What each symbol does to the points:
Z544: fi>Z941, tu>Z404, ko>Z451, fe>Z170, de>Z192, lu>Z641
Z166: fi>Z42, tu>Z351, ko>Z256, fe>Z521, de>Z143, lu>Z526
Z129: fi>Z508, tu>Z743, ko>Z526, fe>Z418, de>Z218, lu>Z279
Z604: fi>Z138, tu>Z171, ko>Z600, fe>Z127, de>Z641, lu>Z562
Z99: fi>Z279, tu>Z181, ko>Z867, fe>Z138, de>Z515, lu>Z753
Z542: fi>Z828, tu>Z650, ko>Z694, fe>Z945, de>Z565, lu>Z582
Z351: fi>Z706, tu>Z110, ko>Z166, fe>Z500, de>Z158, lu>Z129
Z114: fi>Z110, tu>Z618, ko>Z753, fe>Z444, de>Z406, lu>Z945
Z400: fi>Z565, tu>Z436, ko>Z945, fe>Z785, de>Z650, lu>Z139
Z562: fi>Z736, tu>Z631, ko>Z364, fe>Z474, de>Z32, lu>Z170
Z471: fi>Z650, tu>Z112, ko>Z785, fe>Z508, de>Z436, lu>Z210
Z294: fi>Z521, tu>Z736, ko>Z603, fe>Z172, de>Z724, lu>Z112
Z521: fi>Z631, tu>Z500, ko>Z288, fe>Z450, de>Z166, lu>Z820
Z741: fi>Z582, tu>Z210, ko>Z922, fe>Z293, de>Z139, lu>Z322
Z288: fi>Z562, tu>Z521, ko>Z406, fe>Z618, de>Z256, lu>Z650
Z578: fi>Z210, tu>Z600, ko>Z611, fe>Z279, de>Z648, lu>Z158
Z380: fi>Z436, tu>Z451, ko>Z508, fe>Z218, de>Z112, lu>Z648
Z582: fi>Z600, tu>Z509, ko>Z515, fe>Z181, de>Z127, lu>Z406
Z127: fi>Z240, tu>Z164, ko>Z851, fe>Z582, de>Z604, lu>Z474
Z418: fi>Z211, tu>Z694, ko>Z820, fe>Z156, de>Z129, lu>Z381
Z156: fi>Z526, tu>Z941, ko>Z436, fe>Z112, de>Z418, lu>Z867
Z293: fi>Z181, tu>Z683, ko>Z641, fe>Z171, de>Z741, lu>Z42
Z969: fi>Z158, tu>Z406, ko>Z500, fe>Z753, de>Z110, lu>Z694
Z515: fi>Z578, tu>Z582, ko>Z381, fe>Z99, de>Z851, lu>Z969
Z500: fi>Z143, tu>Z969, ko>Z521, fe>Z724, de>Z351, lu>Z418
Z33: fi>Z164, tu>Z867, ko>Z139, fe>Z210, de>Z870, lu>Z450
Z279: fi>Z683, tu>Z851, ko>Z237, fe>Z381, de>Z578, lu>Z351
Z364: fi>Z294, tu>Z562, ko>Z158, fe>Z110, de>Z932, lu>Z828
Z221: fi>Z192, tu>Z211, ko>Z170, fe>Z241, de>Z404, lu>Z171
Z743: fi>Z380, tu>Z565, ko>Z129, fe>Z694, de>Z828, lu>Z851
Z600: fi>Z762, tu>Z604, ko>Z578, fe>Z851, de>Z240, lu>Z364
Z139: fi>Z127, tu>Z33, ko>Z181, fe>Z741, de>Z509, lu>Z618
Z192: fi>Z694, tu>Z785, ko>Z719, fe>Z544, de>Z945, lu>Z922
Z565: fi>Z451, tu>Z241, ko>Z743, fe>Z542, de>Z170, lu>Z127
Z171: fi>Z922, tu>Z611, ko>Z604, fe>Z164, de>Z293, lu>Z631
Z736: fi>Z500, tu>Z444, ko>Z294, fe>Z932, de>Z753, lu>Z719
Z218: fi>Z471, tu>Z828, ko>Z211, fe>Z129, de>Z380, lu>Z578
Z870: fi>Z171, tu>Z381, ko>Z509, fe>Z33, de>Z237, lu>Z521
Z451: fi>Z156, tu>Z544, ko>Z380, fe>Z828, de>Z719, lu>Z240
Z509: fi>Z604, tu>Z870, ko>Z582, fe>Z139, de>Z164, lu>Z288
Z237: fi>Z293, tu>Z279, ko>Z164, fe>Z870, de>Z611, lu>Z166
Z508: fi>Z400, tu>Z380, ko>Z404, fe>Z211, de>Z471, lu>Z683
Z941: fi>Z129, tu>Z945, ko>Z156, fe>Z719, de>Z694, lu>Z99
Z618: fi>Z474, tu>Z450, ko>Z114, fe>Z322, de>Z288, lu>Z400
Z820: fi>Z221, tu>Z418, ko>Z650, fe>Z436, de>Z526, lu>Z870
Z785: fi>Z542, tu>Z471, ko>Z192, fe>Z404, de>Z400, lu>Z741
Z444: fi>Z969, tu>Z322, ko>Z736, fe>Z32, de>Z114, lu>Z192
Z181: fi>Z851, tu>Z139, ko>Z99, fe>Z922, de>Z582, lu>Z114
Z112: fi>Z820, tu>Z719, ko>Z471, fe>Z380, de>Z156, lu>Z762
Z945: fi>Z743, tu>Z400, ko>Z941, fe>Z192, de>Z542, lu>Z181
Z143: fi>Z322, tu>Z158, ko>Z631, fe>Z166, de>Z706, lu>Z211
Z526: fi>Z404, tu>Z129, ko>Z241, fe>Z820, de>Z211, lu>Z237
Z110: fi>Z172, tu>Z474, ko>Z351, fe>Z969, de>Z364, lu>Z743
Z32: fi>Z753, tu>Z42, ko>Z932, fe>Z562, de>Z444, lu>Z544
Z724: fi>Z166, tu>Z753, ko>Z450, fe>Z294, de>Z500, lu>Z156
Z706: fi>Z618, tu>Z172, ko>Z42, fe>Z143, de>Z603, lu>Z508
Z241: fi>Z544, tu>Z526, ko>Z565, fe>Z650, de>Z221, lu>Z164
Z436: fi>Z241, tu>Z156, ko>Z400, fe>Z471, de>Z820, lu>Z33
Z256: fi>Z32, tu>Z166, ko>Z474, fe>Z288, de>Z631, lu>Z241
Z719: fi>Z418, tu>Z192, ko>Z112, fe>Z451, de>Z941, lu>Z138
Z851: fi>Z648, tu>Z127, ko>Z279, fe>Z515, de>Z600, lu>Z110
Z753: fi>Z351, tu>Z114, ko>Z724, fe>Z736, de>Z969, lu>Z941
Z641: fi>Z99, tu>Z293, ko>Z240, fe>Z604, de>Z922, lu>Z32
Z762: fi>Z870, tu>Z138, ko>Z210, fe>Z648, de>Z867, lu>Z294
Z240: fi>Z867, tu>Z641, ko>Z648, fe>Z600, de>Z138, lu>Z932
Z694: fi>Z218, tu>Z542, ko>Z418, fe>Z941, de>Z743, lu>Z515
Z474: fi>Z932, tu>Z256, ko>Z110, fe>Z406, de>Z562, lu>Z565
Z828: fi>Z112, tu>Z170, ko>Z218, fe>Z743, de>Z451, lu>Z600
Z603: fi>Z288, tu>Z294, ko>Z322, fe>Z706, de>Z450, lu>Z471
Z611: fi>Z741, tu>Z578, ko>Z171, fe>Z237, de>Z683, lu>Z143
Z138: fi>Z381, tu>Z922, ko>Z762, fe>Z240, de>Z99, lu>Z736
Z450: fi>Z256, tu>Z724, ko>Z618, fe>Z603, de>Z521, lu>Z436
Z404: fi>Z945, tu>Z508, ko>Z544, fe>Z221, de>Z785, lu>Z293
Z381: fi>Z611, tu>Z515, ko>Z870, fe>Z867, de>Z279, lu>Z500
Z650: fi>Z170, tu>Z820, ko>Z542, fe>Z400, de>Z241, lu>Z509
Z406: fi>Z364, tu>Z288, ko>Z969, fe>Z114, de>Z474, lu>Z542
Z164: fi>Z641, tu>Z237, ko>Z127, fe>Z509, de>Z171, lu>Z256
Z922: fi>Z515, tu>Z741, ko>Z138, fe>Z641, de>Z181, lu>Z444
Z867: fi>Z237, tu>Z99, ko>Z33, fe>Z762, de>Z381, lu>Z724
Z158: fi>Z603, tu>Z364, ko>Z143, fe>Z351, de>Z172, lu>Z218
Z648: fi>Z33, tu>Z240, ko>Z683, fe>Z578, de>Z762, lu>Z172
Z170: fi>Z719, tu>Z221, ko>Z828, fe>Z565, de>Z544, lu>Z604
Z172: fi>Z450, tu>Z932, ko>Z706, fe>Z158, de>Z294, lu>Z380
Z211: fi>Z785, tu>Z218, ko>Z221, fe>Z526, de>Z508, lu>Z611
Z932: fi>Z724, tu>Z32, ko>Z172, fe>Z364, de>Z736, lu>Z451
Z42: fi>Z114, tu>Z706, ko>Z32, fe>Z631, de>Z322, lu>Z404
Z631: fi>Z444, tu>Z143, ko>Z562, fe>Z256, de>Z42, lu>Z221
Z210: fi>Z509, tu>Z762, ko>Z741, fe>Z683, de>Z33, lu>Z603
Z683: fi>Z139, tu>Z648, ko>Z293, fe>Z611, de>Z210, lu>Z706
Z322: fi>Z406, tu>Z603, ko>Z444, fe>Z42, de>Z618, lu>Z785

In the rows, zero is written as 174.

The rows follow the links: the fewer symbols apart two points are, the more alike their rows tend to be.

Each row is also shifted at random along 4 hidden directions that mean nothing.

Some points, each with a row of numbers:
Z33: 149,166,169,193,183,188,180,193,177,183,166,188,152,169,185,182,160,172,189,174,209,182,172,184,157,207,189,188,192,173,189,179,167,170,148,179,171,176,190,152,176,200,162,164,175,177,158,171,149,165,194,164,166,186,164,195,186,171,201,189,160,140,158,159,192,177,193,148
Z240: 201,176,195,181,159,192,193,164,188,170,150,180,164,184,180,196,161,178,189,151,154,155,197,175,172,181,162,149,194,173,177,174,187,170,158,181,163,193,184,178,207,171,194,154,169,168,164,177,177,161,181,167,153,179,169,169,162,158,179,159,158,161,160,174,156,165,193,142
Z164: 149,177,185,166,182,198,205,183,209,197,202,147,170,186,194,172,145,164,179,150,178,177,157,159,186,176,193,200,199,186,156,191,177,179,148,154,182,198,164,173,169,176,167,160,170,173,190,171,144,182,178,171,175,186,170,185,162,170,192,172,166,142,169,155,204,179,196,176
Z941: 116,169,164,206,175,189,183,191,137,148,152,175,188,174,176,192,139,135,183,158,176,176,218,184,164,200,193,172,162,174,159,168,181,183,183,199,157,175,181,140,186,176,172,175,162,175,144,177,204,165,172,158,164,180,180,171,173,167,205,185,165,152,190,142,190,175,203,165
Z404: 117,194,171,180,180,163,169,191,190,156,190,159,196,162,167,184,189,173,194,159,167,174,156,180,168,146,179,159,184,158,166,161,174,171,180,163,183,184,151,175,166,188,172,181,171,186,156,195,189,169,154,168,176,147,172,169,164,174,166,176,173,174,161,190,180,165,164,183
Z762: 224,163,162,168,183,185,158,190,154,175,155,219,151,179,188,179,157,181,188,169,173,172,205,186,164,212,165,156,177,184,195,179,181,158,163,191,164,170,212,167,191,191,175,168,169,167,162,182,175,158,218,177,159,189,176,169,162,162,213,193,166,144,168,148,160,193,173,139
Z471: 225,159,197,190,185,175,174,215,167,153,190,187,177,142,179,196,171,159,190,161,170,159,158,171,171,161,185,163,187,171,195,192,152,177,187,173,176,169,170,156,193,186,188,182,188,181,175,191,200,159,171,142,172,176,166,162,155,188,183,187,170,159,152,179,185,183,188,168
Z127: 184,169,166,156,176,171,176,142,189,187,192,166,193,199,176,161,190,183,164,171,179,168,170,175,184,146,161,191,185,163,165,186,177,174,154,152,179,193,156,184,161,170,148,147,175,180,187,166,156,184,170,192,194,176,184,181,185,149,164,147,182,212,196,186,187,154,179,179
Z604: 135,196,152,142,170,172,169,168,180,191,182,184,157,193,193,164,171,181,173,158,146,144,185,168,197,164,147,162,189,167,161,171,195,172,159,156,168,199,166,193,169,165,181,138,187,173,198,182,179,184,182,203,183,167,205,163,166,152,160,154,183,192,180,171,171,162,175,169
Z436: 228,161,174,201,194,148,178,218,168,146,169,180,170,188,161,156,180,169,167,187,190,197,183,190,167,177,202,183,155,168,166,154,161,160,167,197,180,148,187,155,150,207,168,207,174,164,170,182,179,155,153,163,153,169,170,174,163,205,199,206,171,180,171,153,185,178,173,190
Z474: 211,178,187,153,173,176,161,146,182,199,162,162,186,180,173,164,174,173,164,173,171,183,166,161,201,187,144,195,152,163,160,177,177,147,173,183,164,163,172,202,154,166,172,177,177,163,172,174,171,178,169,191,178,168,187,160,187,191,163,157,182,186,200,181,172,186,149,195
Z172: 137,176,165,156,168,132,127,154,188,171,166,202,167,191,137,138,254,192,190,198,143,155,148,185,169,157,142,149,150,155,196,165,165,167,161,186,193,156,165,204,164,190,179,208,181,170,162,180,180,168,159,192,197,155,158,175,205,186,125,164,197,232,195,237,149,145,151,179
Z562: 209,193,175,145,169,148,147,150,197,178,150,163,178,190,161,153,198,197,166,181,172,191,151,181,181,177,148,172,145,159,161,153,178,145,170,191,179,170,180,203,152,180,187,192,172,155,159,167,159,188,173,200,174,157,203,155,194,175,144,167,184,205,187,187,176,192,143,192
Z288: 158,180,166,151,189,172,162,169,178,185,180,184,182,178,153,157,183,176,153,201,195,196,146,180,187,156,166,207,148,173,187,178,164,161,184,171,184,152,170,174,150,180,159,201,195,171,175,168,164,180,172,184,181,159,167,157,194,190,146,178,186,206,192,171,187,174,150,196
Z256: 44,195,163,165,166,172,185,154,181,187,186,153,186,180,167,145,169,181,161,189,185,176,142,170,176,165,169,189,171,168,161,171,164,152,172,166,182,173,160,180,165,167,159,174,184,171,190,182,166,186,162,175,190,158,162,182,184,201,164,176,172,192,186,180,191,184,169,191
Z351: 156,173,182,177,142,191,186,151,187,185,154,149,181,178,182,170,132,177,165,198,177,188,186,162,177,206,191,162,173,198,170,168,173,170,180,191,167,145,195,174,193,146,182,170,176,157,182,169,161,181,178,158,163,193,149,186,172,191,210,177,156,139,180,172,164,184,190,170
Z508: 181,174,187,209,159,178,206,193,205,167,169,142,184,168,164,194,163,180,202,162,164,189,169,182,161,186,209,165,193,185,186,180,174,180,170,179,194,182,167,171,189,176,189,189,157,169,173,182,185,167,167,150,167,164,167,182,155,178,192,191,147,143,144,165,167,177,181,184
Z114: 138,179,190,202,173,170,172,155,190,189,152,135,177,158,156,196,177,166,169,191,202,187,177,196,143,165,169,194,164,172,159,172,163,164,189,164,165,188,160,176,180,165,170,174,168,164,125,156,162,170,176,177,170,180,165,200,181,188,160,185,165,172,187,162,168,164,164,197
Z293: 214,183,183,179,190,170,164,188,230,207,176,161,168,183,163,174,208,192,189,168,179,178,154,190,170,159,168,178,194,166,181,169,168,169,141,151,181,200,162,184,155,187,166,161,158,190,156,173,157,168,170,180,170,179,171,175,168,179,167,177,177,179,154,185,175,164,175,184
Z724: 137,154,187,163,184,171,137,167,148,159,173,218,153,176,170,157,199,170,163,190,165,178,169,169,159,164,156,161,160,170,199,181,166,166,187,190,174,150,198,158,192,180,171,205,193,170,173,164,170,171,178,169,187,184,162,170,203,192,161,169,195,196,207,191,163,176,171,149
Z641: 162,183,171,156,182,186,162,167,182,194,174,189,173,170,196,195,179,178,179,158,151,155,182,167,181,156,135,167,210,159,175,177,193,178,183,150,157,217,165,188,182,180,165,150,171,181,191,173,178,175,191,171,168,173,207,162,164,141,161,158,166,178,164,176,162,177,183,153
Z820: 242,159,164,191,196,150,177,188,166,160,178,176,174,185,147,151,174,173,174,186,193,201,153,188,168,183,211,198,165,173,177,151,162,171,171,191,187,150,174,183,155,191,175,213,184,172,164,176,161,173,157,166,181,157,152,175,184,184,186,192,167,184,178,163,197,177,160,194
Z694: 213,169,158,197,163,156,165,174,158,158,162,166,179,188,155,159,169,179,162,166,188,168,197,176,157,186,202,181,141,143,164,166,190,182,191,171,169,170,172,179,165,164,164,194,173,164,157,160,182,184,154,185,171,159,163,195,178,165,159,176,180,203,198,160,181,159,180,190
Z509: 120,167,180,184,177,195,216,167,193,193,197,146,173,156,172,184,137,156,178,177,207,189,181,159,167,165,200,200,212,178,159,181,163,193,168,154,166,191,165,149,170,173,146,162,169,185,180,174,156,177,193,164,173,175,158,193,162,175,185,175,148,141,162,158,209,175,204,183
Z526: 113,157,172,213,147,171,226,175,199,159,192,121,194,173,172,149,155,176,186,179,180,190,153,168,160,182,229,181,186,172,164,173,175,184,188,172,186,180,159,182,161,162,169,187,174,182,173,186,166,174,150,152,184,164,129,193,180,191,175,196,152,157,154,183,205,148,204,196
Z32: 203,191,193,168,180,178,149,166,178,187,155,178,168,159,187,195,186,171,176,164,149,174,162,170,190,161,125,155,162,173,181,183,182,159,191,161,165,183,174,189,187,158,191,160,175,174,167,167,195,171,184,167,169,161,212,154,164,180,169,178,182,173,186,172,164,191,164,179
Z785: 153,191,174,204,193,156,182,199,174,162,170,168,179,153,156,198,174,181,188,164,190,190,177,192,156,168,185,183,178,169,166,152,188,174,185,183,180,170,178,162,170,188,192,188,168,188,159,182,172,171,178,185,167,164,179,173,155,191,172,208,164,169,174,149,183,175,174,203
Z743: 124,185,159,179,151,151,183,155,163,160,161,166,191,206,158,158,183,176,178,173,171,176,200,180,182,180,207,161,157,156,154,146,199,187,193,178,170,169,167,181,144,180,168,181,158,178,167,169,172,192,147,182,163,160,157,181,181,171,185,167,164,195,193,164,205,148,177,181
Z450: 111,173,177,181,172,161,147,184,161,169,168,174,154,172,147,163,185,167,166,209,190,193,169,178,165,165,157,192,151,184,186,178,160,165,169,185,184,147,190,155,171,189,169,187,176,168,153,174,168,172,187,170,158,179,156,166,192,212,172,191,181,181,180,188,178,178,162,173
Z110: 127,180,155,163,177,176,166,148,155,177,146,173,180,179,172,144,149,174,148,191,165,166,208,175,198,200,147,162,145,186,156,159,193,155,184,199,163,151,196,178,172,164,181,162,184,154,182,152,186,188,177,184,179,186,176,159,200,174,181,172,178,180,200,166,169,188,157,162
Z870: 86,172,158,164,187,176,177,188,166,178,186,180,163,188,172,157,156,179,169,186,194,194,185,177,167,212,198,189,170,185,152,175,182,179,128,174,178,172,195,150,158,172,181,173,182,170,176,179,154,163,184,178,159,177,155,186,174,170,194,188,156,151,153,151,203,175,180,164
Z753: 170,157,190,168,170,185,162,149,144,171,183,194,177,145,179,187,182,145,155,181,165,165,182,164,174,158,151,186,172,176,202,186,162,178,199,165,153,159,170,149,210,158,174,168,191,177,179,169,190,182,193,174,190,193,175,171,182,174,161,148,194,192,201,198,167,183,175,155
Z521: 162,153,203,165,168,227,203,178,136,192,195,148,155,120,205,178,85,148,154,191,188,187,177,137,175,186,191,184,198,211,180,219,154,189,194,172,149,153,210,134,217,142,175,150,208,166,233,168,187,172,196,135,174,215,161,170,167,181,215,180,152,98,166,158,169,219,198,163

Where do the symbols, taken in turn from left to right, take each start?
Answer with the point's name.
92,180,169,191,177,176,180,204,188,178,184,188,165,179,173,179,194,176,191,174,183,176,175,174,142,181,178,168,192,164,194,183,160,176,146,161,191,196,165,163,184,196,172,168,163,189,151,184,156,159,182,180,172,182,145,197,170,182,171,179,170,151,149,159,158,168,197,165
fi lu lu => Z650
134,188,191,144,174,162,160,156,185,183,194,170,166,155,182,151,183,195,169,170,160,162,139,169,189,141,156,173,181,176,183,180,170,165,177,161,182,162,171,200,153,171,172,165,191,176,192,176,169,189,161,178,198,154,192,173,191,186,150,164,176,197,168,192,172,178,158,194
lu de fe => Z221
201,177,172,165,155,167,173,178,174,171,192,206,161,184,185,183,201,181,196,155,142,133,172,182,187,173,155,154,186,163,200,183,174,180,152,164,189,182,184,187,190,183,173,162,172,192,188,183,168,173,168,169,183,184,165,179,168,149,166,167,179,183,150,207,151,175,192,142
lu lu ko lu => Z683
252,175,173,147,163,153,150,173,190,184,172,178,163,162,168,147,175,182,177,203,153,185,137,178,192,185,173,165,154,186,185,170,177,152,162,193,177,133,197,195,155,181,184,182,184,168,187,181,169,184,176,166,179,161,183,163,186,191,184,189,177,160,159,191,147,208,139,191
fe ko fe de ko => Z474
138,155,172,206,194,162,188,195,190,161,174,138,176,158,166,195,175,169,177,167,200,196,174,185,149,152,204,194,178,164,157,174,166,181,179,175,176,190,143,156,155,173,167,187,169,180,156,159,171,172,148,161,160,175,155,184,167,181,158,194,171,174,179,153,193,160,174,202
fi tu tu fe => Z820
195,183,189,174,200,189,153,184,169,185,182,197,167,160,181,209,184,166,163,152,175,162,183,168,168,164,143,183,197,154,176,193,180,175,181,148,159,195,171,170,177,177,161,152,181,188,188,170,170,163,197,178,172,192,194,173,173,151,159,165,190,170,176,157,152,185,206,172
ko lu fe => Z932
232,160,170,175,192,188,196,197,146,159,196,158,188,155,189,181,151,153,166,160,206,191,157,163,183,157,185,193,183,168,169,169,165,189,184,158,172,182,165,148,167,166,169,177,172,187,191,183,177,186,160,177,172,172,182,164,166,173,171,185,157,165,178,159,197,175,172,197
ko lu lu lu => Z542
69,183,160,168,164,177,198,144,140,151,199,195,195,175,174,169,162,166,192,153,138,140,188,169,180,174,173,131,162,170,156,162,196,184,197,176,169,185,173,188,179,165,186,166,173,174,190,172,203,184,156,179,189,167,202,161,162,148,164,154,164,184,183,179,181,164,186,159
fi tu fi => Z418
186,161,169,162,151,180,199,146,173,186,166,166,172,194,164,155,182,182,186,171,168,167,195,167,195,186,182,161,170,172,177,159,188,177,163,171,161,182,167,193,151,167,162,165,167,175,186,150,150,189,178,185,187,188,161,182,184,155,177,162,184,200,181,181,200,161,193,158
fe lu => Z969
107,183,177,191,164,190,186,152,184,186,175,129,188,155,177,189,143,164,160,197,215,178,176,161,162,173,183,189,178,165,170,189,174,193,196,164,151,199,156,160,185,163,163,188,180,163,155,158,170,194,154,192,183,181,164,196,191,174,158,169,176,187,193,166,193,154,174,190
tu tu de => Z166
135,205,169,186,174,145,163,168,195,165,141,156,202,201,136,179,219,187,189,153,173,179,169,208,166,160,160,164,160,141,151,128,180,161,179,188,177,190,152,203,141,202,180,193,151,172,131,169,173,169,147,197,165,146,185,170,163,177,158,187,170,202,189,168,170,159,149,199
lu fi tu lu => Z114
180,154,180,152,173,192,164,150,136,171,187,180,169,152,187,174,164,141,144,180,182,169,188,158,194,159,160,182,170,170,185,196,173,197,194,165,152,168,179,159,196,151,156,157,194,160,188,171,186,197,177,163,198,195,188,170,207,166,154,156,185,188,195,199,152,177,177,148
fi fe de ko fe => Z166
177,190,185,186,193,157,135,185,196,171,158,169,162,153,150,184,195,182,186,191,191,195,158,171,158,164,160,179,165,173,173,168,164,158,176,179,183,183,178,191,167,185,181,192,177,168,136,173,166,164,168,175,159,168,173,174,174,199,164,199,176,179,181,164,160,190,134,188
ko lu fi fe fe => Z719
219,160,169,187,144,176,203,174,165,173,178,150,196,191,176,159,136,167,176,169,158,176,187,170,183,196,204,160,174,195,164,171,187,176,191,190,177,172,184,163,169,163,174,178,162,175,191,164,187,185,150,143,167,164,162,181,170,167,214,173,151,159,155,172,192,176,172,170
fe lu tu => Z515
135,171,184,159,152,171,188,155,194,184,204,168,184,175,164,139,187,177,158,197,173,183,124,169,189,172,185,178,169,180,182,188,149,169,167,170,190,167,164,182,167,173,158,189,191,173,187,181,160,180,156,169,201,169,145,183,198,190,156,161,181,208,177,224,185,159,165,188
ko de fe => Z256
191,164,172,178,158,182,191,184,159,160,198,165,189,159,183,171,152,180,179,158,152,160,137,178,188,165,189,165,180,194,184,189,175,189,182,150,197,170,182,182,186,168,181,160,177,170,217,179,202,170,149,167,197,168,172,175,160,180,174,171,151,159,133,194,166,175,178,183
lu fi lu lu fi => Z542
197,152,174,196,174,154,161,182,132,133,178,208,179,187,154,164,200,165,170,171,170,158,185,195,170,164,188,173,161,147,191,175,166,184,186,185,180,157,168,139,169,183,167,202,172,196,184,176,182,174,167,164,174,174,164,169,169,179,171,170,180,201,180,202,170,163,178,160
ko lu ko => Z139
196,172,187,181,191,188,205,174,132,168,184,160,193,152,199,179,134,151,165,151,187,175,181,166,184,143,192,181,176,174,148,182,179,193,200,164,156,174,160,166,171,169,165,161,183,186,189,171,192,188,170,173,171,171,201,170,180,164,169,158,177,186,190,150,190,170,191,187
tu tu fe fe => Z471
42,185,180,162,181,164,148,174,202,179,184,183,175,148,183,179,186,178,182,174,171,165,146,174,199,134,142,167,180,179,193,184,171,166,166,153,173,189,161,181,184,165,174,162,190,185,179,187,178,176,167,166,187,152,190,168,174,173,146,160,176,187,165,202,160,188,167,182
fe ko lu => Z170
